Here is a tiny trained network, its code and every weight. The questions are about switching its units off for an input and a class, where a switched-off unit gives its printed mean instead of its output.

import numpy as np


def w(rows, s, z=0):
    codes = np.array(rows[::2]) - 128.0
    scale = np.full(codes.shape[1], s)
    scale[-1] = z or s
    return codes * scale


def f(y):
    return y / 2 * (1 + np.tanh(0.7978845608 * (y + 0.044715 * y**3)))


def log_softmax(a):
    a = a - a.max(-1, keepdims=True)
    return a - np.log(np.exp(a).sum(-1, keepdims=True))


def net(x, mask):
    res = np.array(x, float).reshape(1, 8) / 4 @ E
    y = f(res @ A[0][:, :-1].T + A[0][:, -1])
    res = res + np.where(mask, y, B[0][:, -1]) @ B[0][:, :-1]
    return log_softmax(res[-1] @ U[:, :-1].T + U[:, -1])


A, B = {}, {}
E = w([
[132,129,130,125,131,125,130],'x0',
[129,129,131,130,127,125,126],'x1',
[64,108,41,227,173,75,197],'x2',
[243,192,53,196,156,152,57],'x3',
[83,120,161,139,231,235,105],'x4',
[141,2,63,73,176,87,48],'x5',
[126,129,121,126,125,131,132],'x6',
[39,205,118,108,135,76,37],'x7',
],0.0059)
A[0] = w([
[108,227,171,156,124,164,193,113],'neuron 0',
[121,49,81,70,178,107,88,108],'neuron 1',
[128,35,99,99,170,96,65,100],'neuron 2',
[115,227,184,178,92,140,197,108],'neuron 3',
[29,241,85,84,121,87,43,115],'neuron 4',
[91,116,143,137,238,243,114,129],'neuron 5',
[74,92,64,244,153,78,161,121],'neuron 6',
[196,166,79,177,163,130,111,94],'neuron 7',
[105,96,207,173,235,221,86,129],'neuron 8',
[143,35,94,86,193,69,83,99],'neuron 9',
[113,28,82,121,162,97,45,153],'neuron 10',
[191,161,91,172,132,147,80,97],'neuron 11',
[249,44,150,137,118,193,234,100],'neuron 12',
[178,123,104,138,7,47,148,120],'neuron 13',
[49,230,125,91,149,44,12,88],'neuron 14',
[173,130,107,106,7,43,151,99],'neuron 15',
[47,73,198,83,123,89,177,108],'neuron 16',
[94,120,177,143,240,234,112,100],'neuron 17',
[42,66,185,84,109,124,165,109],'neuron 18',
[199,147,202,17,85,140,63,96],'neuron 19',
[179,126,110,122,12,54,155,105],'neuron 20',
[209,185,72,151,154,149,90,111],'neuron 21',
[174,134,194,69,71,177,55,140],'neuron 22',
[198,175,77,172,166,138,91,108],'neuron 23',
[207,174,82,167,165,134,90,122],'neuron 24',
[187,142,173,25,47,184,66,90],'neuron 25',
[92,218,164,197,91,168,180,105],'neuron 26',
[99,235,152,151,89,165,200,97],'neuron 27',
[192,153,98,200,124,154,60,102],'neuron 28',
[134,44,76,78,184,105,77,111],'neuron 29',
[128,111,97,120,132,212,135,249],'neuron 30',
[198,166,95,181,171,134,78,102],'neuron 31',
[75,104,74,243,148,74,176,126],'neuron 32',
[196,165,74,194,143,156,64,130],'neuron 33',
[179,133,194,65,47,172,49,108],'neuron 34',
[230,68,115,127,124,177,212,142],'neuron 35',
[190,182,60,159,146,152,69,124],'neuron 36',
[171,116,133,151,12,31,138,109],'neuron 37',
[119,39,78,98,147,116,62,124],'neuron 38',
[73,112,42,204,165,77,187,102],'neuron 39',
[53,84,180,67,142,80,191,105],'neuron 40',
[209,156,113,210,156,122,66,134],'neuron 41',
[47,208,121,104,146,76,1,149],'neuron 42',
],0.0056,0.012)
B[0] = w([
[222,146,112,168,59,158,44,145],'neuron 0',
[163,152,145,162,72,173,97,146],'neuron 1',
[182,143,151,167,85,172,93,144],'neuron 2',
[209,136,124,159,82,157,87,147],'neuron 3',
[177,34,178,213,178,137,174,160],'neuron 4',
[118,134,28,144,120,45,56,163],'neuron 5',
[140,204,141,43,193,206,136,155],'neuron 6',
[95,101,122,102,114,171,124,132],'neuron 7',
[97,139,48,144,134,60,79,163],'neuron 8',
[187,148,152,138,91,172,89,147],'neuron 9',
[188,179,170,132,81,128,140,180],'neuron 10',
[68,71,137,110,103,188,117,133],'neuron 11',
[138,20,135,213,211,160,153,153],'neuron 12',
[94,122,59,143,156,87,83,150],'neuron 13',
[143,17,136,213,201,162,145,152],'neuron 14',
[94,111,18,150,165,114,5,143],'neuron 15',
[59,96,137,106,69,183,129,145],'neuron 16',
[86,108,7,155,140,94,20,148],'neuron 17',
[82,104,127,113,76,161,117,144],'neuron 18',
[123,159,133,81,178,177,126,151],'neuron 19',
[111,115,74,144,146,110,78,142],'neuron 20',
[80,102,150,116,93,155,147,145],'neuron 21',
[120,176,121,87,201,132,163,165],'neuron 22',
[72,94,135,96,91,159,129,143],'neuron 23',
[76,110,143,102,87,141,157,150],'neuron 24',
[129,161,124,88,192,194,120,147],'neuron 25',
[211,145,145,146,78,185,77,144],'neuron 26',
[184,121,127,161,81,181,77,141],'neuron 27',
[80,97,133,112,103,163,134,139],'neuron 28',
[211,161,171,162,57,161,80,151],'neuron 29',
[134,180,158,111,104,2,182,252],'neuron 30',
[64,89,123,102,73,169,123,140],'neuron 31',
[134,201,158,48,195,193,133,157],'neuron 32',
[85,114,143,100,94,125,150,159],'neuron 33',
[127,174,124,80,209,187,130,151],'neuron 34',
[113,92,169,195,164,101,173,162],'neuron 35',
[76,91,156,110,84,132,159,154],'neuron 36',
[93,119,40,141,160,94,57,144],'neuron 37',
[199,163,165,148,80,149,114,155],'neuron 38',
[137,202,145,59,216,251,102,147],'neuron 39',
[64,74,139,95,67,199,126,143],'neuron 40',
[71,121,160,94,97,131,152,158],'neuron 41',
[138,74,184,194,161,92,202,182],'neuron 42',
],0.0069,0.011)
U = w([
[232,149,148,163,38,188,62,57],'0',
[113,185,132,44,245,206,126,63],'1',
[1,56,142,91,25,176,138,67],'2',
[85,107,18,154,160,61,25,75],'3',
[148,27,169,219,210,121,183,42],'4',
[123,156,159,112,108,61,148,254],'5',
[123,160,142,114,107,68,157,238],'6',
[135,156,145,111,115,70,165,223],'7',
],0.0098,0.0068)

Each question gives the input, the list of numbers given to net, and the class t.
The units are the neurons (one row each of A and B). Each row of codes is followed by its name. A weight is (code - 128) times the scale printed after its matrix; where a second scale follows, it is the last column's (A, B and U).
mask holds one flag per neuron, in row order. A switched-off neuron (its flag False) gives its mean, the last column of its row in B, instead of its output. The means were averaged over made-up inputs and are rounded, as every weight is.
A unit's drop is (log p(t) with every unit on - log p(t) with that unit switched off) / (log p(t) with every unit on - log p(t) with every unit switched off).
The circuit of an input: a set's keep is (log p(t) with only the set's units on - log p(t) with every unit switched off) / (log p(t) with every unit on - log p(t) with every unit switched off). Starting from the 12 units with the biggest drops (on a tie, the unit counted first), units are removed one at a time, each time the one whose removal leaves the highest keep (on an exact tie, the one counted first), for as long as the keep stays at least 0.8.
circuit, biggest first: the units of the circuit, biggest drop first
top k neurons: the k neurons with the biggest drops, biggest first
drop of u: that unit's drop, to one decimal
input [0,2,-4,-1,-6,-7,0,-1], class 0: circuit, biggest first : (neuron 3; neuron 0)
input [-2,-6,-4,7,8,0,-1,-1], class 3: circuit, biggest first : (neuron 5; neuron 17)
input [-4,6,0,7,-3,-4,6,-8], class 4: top 2 neurons : (neuron 12; neuron 35)
input [-3,-2,5,5,-3,3,-1,7], class 4: circuit, biggest first : (neuron 4; neuron 42)
input [-8,-6,8,-6,-4,7,-6,7], class 1: top 3 neurons : (neuron 39; neuron 6; neuron 32)
input [-2,3,8,-3,3,5,6,2], class 1: circuit, biggest first : (neuron 39; neuron 6)
input [-2,-1,7,-8,-5,1,4,5], class 2: circuit, biggest first : (neuron 40)
input [-8,-2,-1,-5,-8,5,-2,1], class 3: circuit, biggest first : (neuron 15; neuron 37)
input [-8,-7,8,-3,5,-8,3,-2], class 0: top 4 neurons : (neuron 0; neuron 26; neuron 3; neuron 27)
input [-2,3,6,5,-2,8,8,-8], class 0: circuit, biggest first : (neuron 29; neuron 9)
input [-1,-1,-5,-6,-7,-2,3,4], class 3: circuit, biggest first : (neuron 15; neuron 37; neuron 13)
input [-5,7,1,4,8,-6,0,3], class 3: circuit, biggest first : (neuron 17; neuron 5)
input [-8,0,-3,-1,-7,4,-1,8], class 4: circuit, biggest first : (neuron 4; neuron 14)
input [-1,3,2,-8,-3,0,0,-8], class 2: circuit, biggest first : (neuron 40)
input [6,6,3,4,-3,-8,1,-8], class 0: top 3 neurons : (neuron 0; neuron 26; neuron 3)
input [1,-2,5,-3,8,-7,-4,-5], class 3: top 3 neurons : (neuron 17; neuron 5; neuron 8)
input [4,-2,-4,-7,-7,-2,-3,-5], class 2: top 2 neurons : (neuron 16; neuron 40)
input [-4,-8,-4,-7,-8,0,1,-8], class 3: top 4 neurons : (neuron 15; neuron 37; neuron 13; neuron 20)
input [-4,5,8,-3,-7,-1,-4,-8], class 1: drop of neuron 39 : 0.3
input [-4,-5,7,-6,-6,2,-7,-3], class 1: drop of neuron 6 : 0.2
input [8,-1,7,2,-8,-6,4,-6], class 3: drop of neuron 20 : 0.1
input [-8,7,-2,6,1,2,1,-8], class 4: circuit, biggest first : (neuron 12)
